Below is a small trained network, with its code and all its weights. Each question gives an input and a target symbol and asks what happens when units are switched off, that is, made to give their printed mean instead of their output.

import numpy as np


def w(rows, s, z=0):
    codes = np.array(rows[::2]) - 128.0
    scale = np.full(codes.shape[1], s)
    scale[-1] = z or s
    return codes * scale


def softmax(a):
    e = np.exp(a - a.max(-1, keepdims=True))
    return e / e.sum(-1, keepdims=True)


def log_softmax(a):
    a = a - a.max(-1, keepdims=True)
    return a - np.log(np.exp(a).sum(-1, keepdims=True))


def net(x, mask):
    ids = ['Ωβγηλπτ'.index(c) for c in x.split()]
    T = len(ids)
    res = E[ids] + P[:T]
    u = 0
    for l in range(3):
        r = res
        for j in range(2):
            rows = slice(4 * j, 4 * j + 4)
            q, k, v = (r @ M[l][rows].T for M in (Q, K, V))
            z = softmax(np.where(np.tri(T) > 0, q @ k.T / 4**0.5, -1e9)) @ v
            o = O[l][rows]
            res = res + np.where(mask[u + j], z, o[:, -1]) @ o[:, :-1]
        u += 2
    return log_softmax(res[-1] @ U[:, :-1].T + U[:, -1])


Q, K, V, O = {}, {}, {}, {}
E = w([
[203,177,98],'Ω',
[107,66,99],'β',
[92,5,60],'γ',
[172,219,121],'η',
[108,95,98],'λ',
[130,119,96],'π',
[105,170,88],'τ',
],0.015)
P = w([
[157,141,147],'0',
[182,104,198],'1',
[151,188,107],'2',
[196,64,184],'3',
[126,194,113],'4',
[193,38,166],'5',
[115,188,115],'6',
[190,7,112],'7',
[140,187,89],'8',
],0.014)
Q[0] = w([
[220,213,153],'L0H1',
[166,56,126],'L0H1',
[59,106,143],'L0H1',
[115,202,113],'L0H1',
[84,182,104],'L0H2',
[6,103,146],'L0H2',
[12,119,106],'L0H2',
[123,156,60],'L0H2',
],0.012)
K[0] = w([
[209,244,246],'L0H1',
[80,108,41],'L0H1',
[90,19,136],'L0H1',
[236,147,113],'L0H1',
[47,128,77],'L0H2',
[86,54,79],'L0H2',
[42,89,42],'L0H2',
[128,163,1],'L0H2',
],0.0089)
V[0] = w([
[194,217,142],'L0H1',
[99,2,110],'L0H1',
[133,217,122],'L0H1',
[197,209,107],'L0H1',
[127,187,79],'L0H2',
[85,97,168],'L0H2',
[93,72,93],'L0H2',
[98,93,127],'L0H2',
],0.0092)
O[0] = w([
[138,148,101,240],'L0H1',
[98,195,174,54],'L0H1',
[56,119,137,166],'L0H1',
[120,91,99,255],'L0H1',
[85,194,227,181],'L0H2',
[142,26,141,31],'L0H2',
[130,117,1,42],'L0H2',
[154,102,27,57],'L0H2',
],0.0065,0.0054)
Q[1] = w([
[107,114,253],'L1H1',
[240,52,55],'L1H1',
[101,129,37],'L1H1',
[101,3,171],'L1H1',
[62,159,126],'L1H2',
[166,164,27],'L1H2',
[190,74,136],'L1H2',
[189,64,104],'L1H2',
],0.0075)
K[1] = w([
[116,58,170],'L1H1',
[180,166,84],'L1H1',
[122,159,103],'L1H1',
[125,69,153],'L1H1',
[113,117,251],'L1H2',
[49,169,129],'L1H2',
[196,127,156],'L1H2',
[140,174,144],'L1H2',
],0.011)
V[1] = w([
[253,147,100],'L1H1',
[83,138,108],'L1H1',
[110,130,140],'L1H1',
[82,138,108],'L1H1',
[147,118,177],'L1H2',
[124,91,91],'L1H2',
[166,93,165],'L1H2',
[96,86,180],'L1H2',
],0.015)
O[1] = w([
[64,13,180,254],'L1H1',
[130,113,215,88],'L1H1',
[128,123,138,115],'L1H1',
[132,180,112,87],'L1H1',
[149,84,129,147],'L1H2',
[218,130,122,97],'L1H2',
[118,61,254,149],'L1H2',
[241,166,72,79],'L1H2',
],0.0087,0.008)
Q[2] = w([
[127,187,125],'L2H1',
[107,100,158],'L2H1',
[111,126,127],'L2H1',
[149,60,143],'L2H1',
[255,144,90],'L2H2',
[138,139,157],'L2H2',
[187,104,144],'L2H2',
[179,121,134],'L2H2',
],0.018)
K[2] = w([
[105,244,254],'L2H1',
[74,109,50],'L2H1',
[222,156,66],'L2H1',
[44,58,101],'L2H1',
[247,7,236],'L2H2',
[110,162,115],'L2H2',
[93,18,99],'L2H2',
[105,122,174],'L2H2',
],0.0076)
V[2] = w([
[59,115,145],'L2H1',
[93,139,77],'L2H1',
[51,112,25],'L2H1',
[203,2,105],'L2H1',
[126,108,172],'L2H2',
[56,169,125],'L2H2',
[225,23,155],'L2H2',
[3,136,171],'L2H2',
],0.0061)
O[2] = w([
[68,126,196,193],'L2H1',
[181,166,92,112],'L2H1',
[184,68,56,145],'L2H1',
[65,3,219,222],'L2H1',
[97,146,212,146],'L2H2',
[234,199,51,185],'L2H2',
[54,52,218,69],'L2H2',
[245,126,112,254],'L2H2',
],0.0058,0.0062)
U = w([
[195,153,253,167],'Ω',
[218,78,143,96],'β',
[187,20,33,2],'γ',
[179,229,251,64],'η',
[104,122,97,72],'λ',
[111,127,105,61],'π',
[148,158,61,234],'τ',
],0.0072,0.0057)

Each question gives the input, a string of symbols that net reads in full, and the target symbol t.
The units are the heads (4 rows each of Q, K, V and O). Each row of codes is followed by its name. A weight is (code - 128) times the scale printed after its matrix; where a second scale follows, it is the last column's (O and U).
mask holds one flag per head, layer by layer. A switched-off head (its flag False) gives its mean, the last column of its rows in O, instead of its output. The means were averaged over made-up inputs and are rounded, as every weight is.
A unit's drop is (log p(t) with every unit on - log p(t) with that unit switched off) / (log p(t) with every unit on - log p(t) with every unit switched off).
The circuit of an input: a set's keep is (log p(t) with only the set's units on - log p(t) with every unit switched off) / (log p(t) with every unit on - log p(t) with every unit switched off). Starting from all 6 units, units are removed one at a time, each time the one whose removal leaves the highest keep (on an exact tie, the one counted first), for as long as the keep stays at least 0.8.
circuit, biggest first: the units of the circuit, biggest drop first
most important unit: the unit with the biggest drop
which heads matter: for each layer, one digit per head in row order, 1 if its drop is at least 0.15 and else 0, layers parted by /
drop when u is switched off: that unit's drop, to one decimal
input γ η Ω γ Ω β π λ, target Ω: circuit, biggest first -> [L0H1]
input π β τ λ γ Ω λ τ π, target τ: circuit, biggest first -> [L0H2 L1H1 L1H2 L2H1]
input π Ω Ω β τ Ω, target γ: which heads matter -> 10 / 11 / 01
input η Ω τ β γ, target τ: which heads matter -> 11 / 11 / 01
input π η Ω Ω η Ω γ η, target γ: which heads matter -> 00 / 00 / 10
input γ γ η η β π, target Ω: circuit, biggest first -> [L0H1 L0H2]
input η η Ω η β γ λ τ, target Ω: which heads matter -> 10 / 00 / 00
input Ω Ω τ τ λ, target τ: circuit, biggest first -> [L1H2 L2H2 L2H1]
input τ η π, target τ: which heads matter -> 00 / 11 / 11
input Ω Ω π Ω β γ β β, target Ω: which heads matter -> 10 / 00 / 00
input π γ τ Ω Ω, target τ: which heads matter -> 11 / 11 / 11
input τ π γ π Ω λ Ω τ η, target τ: which heads matter -> 10 / 11 / 11
input λ Ω Ω γ, target Ω: drop when L0H1 is switched off -> 0.9
input τ τ Ω η β, target τ: drop when L1H2 is switched off -> 0.4
input η γ τ γ λ β, target Ω: drop when L0H2 is switched off -> 0.2
input γ η β η τ λ η η, target γ: most important unit -> L0H1
input Ω π β Ω λ γ, target Ω: drop when L1H2 is switched off -> 0.1
